data =
[[155 128 116 119 114]
 [131 128 118 115 141]
 [151 128 119 131 113]
 [151 128 120 142 104]
 [155 128 113 127 110]
 [123 128 123 143 135]
 [153 128 117 133 105]
 [141 128 114 135 124]
 [157 128 117 123 103]
 [152 128 120 122 104]
 [147 128 125 151 107]
 [131 128 129 154 125]]
Indices start at 1.
(1, 1)	155
(4, 4)	142
(6, 2)	128
(2, 4)	115
(8, 5)	124
(10, 1)	152
(6, 4)	143
(6, 1)	123
(10, 3)	120
(9, 2)	128
(12, 2)	128
(5, 5)	110
(11, 1)	147
(8, 3)	114
(2, 2)	128
(7, 4)	133
(1, 5)	114
(8, 1)	141
(12, 5)	125
(11, 4)	151
(5, 4)	127
(3, 1)	151
(6, 5)	135
(1, 2)	128

A =
[[128 121 128 126 128 121 126 128 124 132 119 129 134]
 [135 127 127 128 136 129 130 131 121 127 123 122 120]
 [136 118 128 125 123 115 123 128 122 130 116 131 136]
 [128 151 137 107 127  99 125 139 125 124 122 122 123]
 [128 133 123 128 141 124 128 126 141 117 122 133 130]
 [127 130 129 129 130 129 129 128 128 128 128 126 129]
 [131 129 126 126 128 125 128 130 129 129 125 128 128]
 [130 129 129 127 135 134 130 126 123 128 134 126 124]
 [128 132 137 130 128 128 128 127 131 121 127 127 122]
 [128 128 131 127 126 128 126 128 128 132 128 128 126]
 [118 136 134 128 128 106 134 119 119 128 128 123 126]
 [122 135 130 130 132 136 133 126 133 126 128 126 121]]
Indices start at 1.
(1, 1) = 128
(10, 1) = 128
(8, 4) = 127
(5, 5) = 141
(3, 5) = 123
(2, 2) = 127
(9, 13) = 122
(10, 4) = 127
(3, 3) = 128
(7, 4) = 126
(4, 1) = 128
(11, 10) = 128
(8, 9) = 123
(11, 3) = 134
(8, 5) = 135
(7, 11) = 125
(2, 13) = 120
(9, 11) = 127
(5, 2) = 133
(11, 12) = 123
(12, 3) = 130
(2, 7) = 130
(3, 2) = 118
(4, 4) = 107
(11, 11) = 128
(11, 13) = 126
(11, 8) = 119
(4, 6) = 99
(7, 2) = 129
(5, 7) = 128
(8, 3) = 129
(8, 12) = 126
(9, 4) = 130
(5, 6) = 124
(6, 10) = 128
(3, 9) = 122
(11, 7) = 134
(2, 10) = 127

m = ((123, 125, 131, 137, 136, 138), (129, 123, 130, 138, 135, 145), (124, 129, 130, 132, 132, 130), (127, 127, 128, 128, 128, 128), (130, 128, 128, 130, 129, 131), (127, 126, 128, 128, 127, 128), (133, 130, 128, 130, 129, 133), (133, 129, 128, 129, 129, 133), (127, 123, 127, 126, 125, 128), (127, 134, 126, 117, 120, 109), (123, 133, 126, 116, 120, 105))
Rows and columns are counted from 1.
(1, 1)	123
(5, 4)	130
(7, 4)	130
(2, 1)	129
(10, 2)	134
(7, 2)	130
(8, 4)	129
(11, 6)	105
(10, 5)	120
(8, 5)	129
(2, 2)	123
(3, 6)	130
(9, 4)	126
(3, 5)	132
(9, 3)	127
(1, 6)	138
(10, 1)	127
(9, 2)	123
(6, 3)	128
(6, 2)	126
(4, 4)	128
(8, 1)	133
(7, 6)	133
(1, 4)	137
(6, 4)	128
(5, 2)	128
(3, 4)	132
(4, 1)	127
(4, 6)	128
(2, 6)	145

W =
[[122 135 132 128 129 120 128 129 134 127 124 125]
 [139 143 122 122 123 123 130 129 123 122 143 144]
 [127 136 126 131 138 120 114 149 144 132 120 115]
 [140 143 121 122 122 123 130 128 121 122 145 145]
 [121 134 123 128 124 122 139 129 132 120 118 124]
 [138 139 123 122 120 123 130 129 124 124 142 140]
 [129 116 130 123 105 123 129 129 135 137 128 112]
 [117 133 137 125 122 119 137 113 124 123 126 133]
 [139 142 122 122 121 123 131 128 122 122 144 144]
 [126 123 126 124 126 118 116 130 116 125 113 128]]
Indices start at 1.
(1, 1) = 122
(7, 1) = 129
(8, 12) = 133
(9, 10) = 122
(7, 9) = 135
(6, 4) = 122
(8, 6) = 119
(7, 2) = 116
(1, 5) = 129
(4, 5) = 122
(1, 8) = 129
(10, 7) = 116
(5, 8) = 129
(6, 3) = 123
(10, 12) = 128
(8, 5) = 122
(5, 9) = 132
(10, 8) = 130
(3, 9) = 144
(2, 3) = 122
(6, 11) = 142
(2, 7) = 130
(8, 10) = 123
(2, 11) = 143
(5, 12) = 124
(4, 4) = 122
(7, 11) = 128
(7, 7) = 129
(4, 2) = 143
(5, 7) = 139

M =
[[132 102 111 142 121 104 122 132 119 124]
 [148 120 114 112 133 106 122 118 138 110]
 [147 121 115 109 134 110 123 117 142 109]
 [146 122 116 104 133 118 123 116 147 111]
 [136 148 137 132 107 128 135 119 128 157]]
Indices start at 1.
row 1 col 1	132
row 2 col 3	114
row 3 col 6	110
row 1 col 3	111
row 4 col 1	146
row 1 col 4	142
row 3 col 5	134
row 4 col 2	122
row 5 col 8	119
row 4 col 4	104
row 2 col 9	138
row 3 col 8	117
row 4 col 8	116
row 5 col 9	128
row 5 col 1	136
row 3 col 10	109

a =
[[144 119 106 107 111]
 [146 138 108 143 139]]
Indices start at 1.
(1, 1)	144
(1, 3)	106
(1, 5)	111
(2, 3)	108
